Each row, then roughly how far along a hidden order it lies, from 0 to 30
In the rows, 128 means zero.
[146  92  84 120  90 160 134 127 115 125 247 184  79 138 119 136 115 148
 113 119 108 121 120 111 139 105 117 131 129 162 134 141 140 144 102 125
 178 139  59 121 129 109 135 113 141]
4
[185  91  48 111  54 156 139 138 138 153 217 124  63 138 128 138  78 140
 128 120 121 132 174  99  89 134 120 147  95 192 140 155 111 138  90 137
 155 141   5 120 130 140 111 103 118]
0
[133  90 155  25 148 128 152 145 131  94  80 150 124 142 117 134 113 112
 130 137 172 140  86 190  98  96 126 129 126 143 122 121  52 133 128 148
 128 108  30 114 128 170  99 103 213]
29
[188 121 106 187 131 136 131 141 151 135  44  96 101 117 130 124 101 122
 109 125 136 150 118 159 113 184 147 148  88 134 137 145 121 128 106 158
  81 120  15 126 123 105 121 107  61]
13
[116  93 149  40 143 135 138 138 131  93 150 147 115 133 126 132 129 112
 120 135 153 135  87 185 117 105 120 124 124 131 124 122  96 131 135 135
 148 123  54 117 128 152  93 115 197]
25
[133 126  64 100 124 129 137 135 131 134 225 111 130 137 196 148 106 121
 145 143 157 128 118  79  81 132 115 135 104 152 125 125 160 136 117 133
 146 137  77 122 128 151  86 106 147]
13
[ 73  80 184  16 107 112 129 123 108 124 255 199 114 140 104 137 132 141
 117 117  73 113  95 134 162  72 116 116 140 137 135 142  38 133 125  51
 190 163 174 124 132 136  84 146 209]
20
[121 138 137 118 134 151 136 124 122  89 127 150 120 127 103 135 144 119
 127 132 155 117 119 148 126 109 116 118 166 123 119 111 129 133 136 166
 150  98  87 126 130 134 135 126 166]
23
[111 101 155  49 143  99 145 136 126 113 124 140 141 138 149 132 123 118
 142 144 145 128  94 120 106  98 124 125 117 133 121 120  86 131 130 124
 142 132 113 118 130 166  97 127 182]
26
[172  87  68 159  94 135 124 135 142 158 176 110  84 134 137 127  86 139
 112 121 107 136 161 127 109 156 131 146  93 181 142 146 147 131  96 121
 134 161  55 128 127 100 104 120  77]
5
[141  65 178 136 145 130 102 141 142 128  89 124 112 117 134 102 107 130
  83 116 100 146  74 213 153 162 138 142  68 124 145 151 153 122 109  97
 101 143  91 130 124  82 102 118  88]
26
[132  74 130  60 167 101 124 147 143 135 113  67 151 131 174 119  86 113
 137 143 156 149 114 162  70 163 142 167  55 114 132 135 125 119 128 105
  93 172  74 120 123 151  61 108 141]
25
[167 154  86 133 144  55 133 152 153 176 128  79 112 146 188 138  88 133
 138 151 118 166 174 131  90 150 142 147  88 221 129 140 128 121 109 122
 117 143 105 121 133 135 116 132  96]
10
[124  53 164  73 151 142 104 139 132 120 142 114 140 126 129 103 104 124
 114 122 125 147  99 218 126 145 135 136  77  97 137 141 131 121 137  95
 107 159 100 123 126 125  90 105 135]
27
[111 110 103  79 143 113 139 134 130 120 203 115 141 133 179 141 117 116
 140 146 152 120 115  84  85 125 120 128 107 128 122 120 131 131 130 123
 151 150  90 122 129 155  71 128 151]
19
[180  70  57 147 111 161 120 136 148 137 159 109  77 132 103 119  94 137
  96 115 135 139 164 186 100 162 130 147  94 175 138 148 182 128 101 135
 130 148  16 129 122  92 114 105 102]
9
[147  73 146  94 141 152 118 137 129 114 105 116 118 130 111 108 104 127
 113 119 136 147 106 227 124 146 138 138  98 118 137 141 103 124 128 123
 105 144  59 122 125 124 107 100 135]
24
[140  78 122  96 164 147 140 142 136  87  55 125 120 130 121 124 122 109
 111 130 171 150  71 233 105 145 135 132 112 121 127 123 113 131 130 154
 112 127   5 114 122 130  96  99 151]
25
[111 107 156  81 179 105 102 140 144 137 140  77 159 124 181 113 109 115
 128 138 129 156 113 189 109 164 142 137  66 104 132 133 139 112 144  83
  92 155 138 125 127 132  76 121 129]
29
[174  62  67 154 146 206 126 131 138  95 150 124  89 121  99 119 102 131
  76 109 159 134 135 217 111 176 143 144 108 122 141 150 119 124 116 143
 106 124   1 125 123  97 113  92  96]
14
[154 124 109 109  80 155 116 135 126 158 158 183  64 143  80 117 111 156
 101 100  76 147 153 195 177  95 123 132 113 211 143 157 104 132 104 106
 161 136  81 127 128 112 162 127 154]
12
[ 80  88 154  12 140  96 125 135 127 126 228 136 138 132 169 127 134 121
 134 141 122 129  91 119 121  97 117 123 101 129 122 125 137 127 136  83
 161 160 140 121 128 155  73 137 192]
24
[126 121 156  85 138 107 144 141 120 119 108 160 124 140 144 137 119 123
 129 135 123 137  85 131 133  97 125 126 121 148 129 129  73 137 122 125
 141 126 101 117 131 150 113 121 160]
22
[133  80 170  66 158 119 118 144 142 124  44 109 138 130 130 109 102 115
 125 126 134 155 111 224 108 136 140 139  77 113 133 136  80 119 132 103
  87 145  90 122 124 138  92 114 159]
30

New part:
[133 138  94 117 142 134  79 139 142 128  99 122 129 139 235 121 113 169
 128]
24
[126 129 113 125 134 140 240 140 135 128 118 127 148 130 123 112 127 144
 128]
11
[137 139  90 113 141 134  73 143 141 129  90 126 137 133 111  88 114 236
 166]
29
[200 142  88 118 140 130  71 141 143 129 101 126 152 126 114  98 121 166
 128]
0
[122 120 129 132 125 111 118 123 122 131 158 132 155 123 143 229 153 123
 130]
26
[126 127 122 128 130 124 111 129 130 129 142 131 151 126 123 122 130 169
 198]
30
[133 141 102 118 139 135  89 141 138 128  93 120 128 132 116  97 132 250
 138]
28
[133 138 145 134 145 124  52 140 148 132 114 128 164 130 105  88 121 171
 132]
4
[129 133 104 120 141 135 100 137 134 126 106 124 128 131 119 101 119 171
 201]
30
[132 133 110 121 140 137 111 133 140 150 182 129 128 131 121 108 118 147
 129]
16
[125 121  91 122 141 108  54 136 140 133 165 194 228 124 110  98 134 165
 136]
19
[129 127 113 126 134 125  92 132 132 131 128 129 155 126 124 139 166 149
 129]
27
[131 138 100 117 139 132  88 153 181 131  95 121 134 132 117  96 115 160
 127]
13
[125 121 124 129 129 122 115 129 134 159 194 130 152 126 125 123 132 133
 128]
16
[131 130 112 123 131 141 111 133 130 127 125 128 153 129 129 167 159 154
 125]
27
[141 147 111 119 136 154 133 138 133 126  68 114 107 165 144 108 105 147
 124]
22
[127 163 160 127 131 127 106 132 135 129 124 127 148 128 119 118 126 137
 130]
3
[136 139 113 151 158 136  90 140 141 128  93 119 127 132 111  95 112 161
 129]
6
[129 138 164 136 138 125  93 135 137 130 106 127 138 130 118 110 124 156
 126]
4
[127 126 123 128 131 122 120 138 176 131 137 129 147 125 124 126 132 134
 131]
13
[131 140 150 135 140 133  88 139 140 129  97 125 137 132 117 101 119 162
 127]
4
[126 124 106 123 135 113  78 140 185 135 138 130 159 124 118 106 132 154
 131]
13
[129 133 148 159 141 131 123 131 132 127 125 128 121 134 126 122 126 129
 128]
5
[128 132 146 133 121 135 176 139 162 123 121 125  91 130 138 152 125 100
 126]
13
[130 126 119 126 133 126 112 129 135 153 222 131 145 128 120 119 129 134
 130]
16
[123 120 155 136 117 128 177 118 115 126 153 131 144 153 169 155 137 111
 117]
22
[131 137 120 125 139 192 186 135 131 127 114 126 113 132 126 119 122 139
 122]
9
[128 127 105 124 130 118  84 135 137 131 133 131 170 145 207 114 129 149
 130]
23
[131 133  87 117 143 130  59 141 143 130 103 127 231 146 115  90 122 167
 128]
21
[132 159 166 128 129 125 121 130 127 129 135 128 142 127 122 112 131 134
 129]
3
[201 147  72 111 150 135  51 147 149 129  85 125 138 135 109  76 111 184
 130]
0
[128 126 126 158 166 126 130 129 130 129 127 128 135 125 126 123 130 135
 134]
6
[121 122 120 129 130 115 108 127 134 134 254 165 164 127 123 122 136 132
 131]
18
[129 127 115 127 132 128  84 131 134 128 124 127 131 129 124 113 127 170
 199]
30
[129 130 105 121 142 180 153 134 137 131 121 128 161 129 119 104 126 144
 133]
9
[136 172 169 140 115 115 159 115 114 127 177 133 140 121 132 160 143  90
 129]
2
[130 128 104 126 136 122  83 132 140 130 130 127 174 159 158 106 129 147
 133]
22
[ 87  70   7 119 164   4   1 140 183 187 255 156 255  93  57  15 189 236
 160]
16
[132 133 106 121 138 127  86 154 171 132 106 126 139 129 129 104 122 149
 130]
13
[129 128  98 123 190 157  73 138 137 132 120 128 146 128 117  95 125 147
 134]
8
[130 130 125 124 131 164 246 133 132 123 108 128 126 129 127 119 124 137
 131]
10
[133 135 136 127 127 142 193 153 136 126 103 125  96 131 132 134 120 128
 124]
12
[123 118 125 131 126 112 106 136 174 135 154 134 191 120 125 123 142 127
 132]
13
[193 140 112 127 133 109  74 129 143 133 153 133 183 121 119 110 137 138
 139]
1
[169 125 131 132 123 113 116 123 128 132 145 135 152 123 127 133 138 118
 130]
0
[118 119 111 127 136 107  87 128 137 134 160 134 185 121 116 111 139 191
 195]
30
[122 117 142 135 122 114 135 121 123 130 160 131 159 124 133 142 150 198
 158]
29
[132 134 131 152 145 130 104 137 137 124 110 128 137 131 144  96 121 154
 130]
5
[127 124 117 126 133 121  86 130 132 132 231 167 155 126 122 112 128 123
 130]
18
[126 128 109 124 136 122  93 134 132 132 213 175 151 128 117 105 127 147
 126]
18
[127 129 134 128 130 128 129 148 161 130 128 128 134 127 131 128 130 123
 128]
13
[142 153 110 113 140 158 122 142 135 124  56 120  77 143 230 147 103 158
 123]
24
[136 140  87 114 146 139  80 140 145 136  89 120 122 135 113  93 139 230
 130]
28
[124 126 126 128 128 126 141 128 130 131 186 194 148 125 127 132 129 133
 129]
18
[125 129 121 125 130 137 251 140 133 128 123 125 128 129 125 119 122 134
 129]
11
[133 134 116 122 135 142 117 133 131 127 109 123 117 132 146 213 131 139
 127]
25
[126 124 119 127 131 118  96 131 134 141 255 141 184 125 125 120 131 135
 130]
17
[130 135 117 124 135 129 119 134 128 125 135 192 155 132 122 122 123 139
 130]
19
[129 127 113 126 133 124 104 132 135 128 125 124 140 132 121 111 130 210
 175]
29
[125 127 114 126 129 115 105 128 149 160 160 134 153 125 122 121 131 134
 134]
15
[157 179 110 122 138 121  72 136 138 132 123 129 154 128 118 106 125 155
 135]
2
[132 138 176 143 130 137 138 129 128 128 119 124 114 131 127 118 124 135
 127]
4
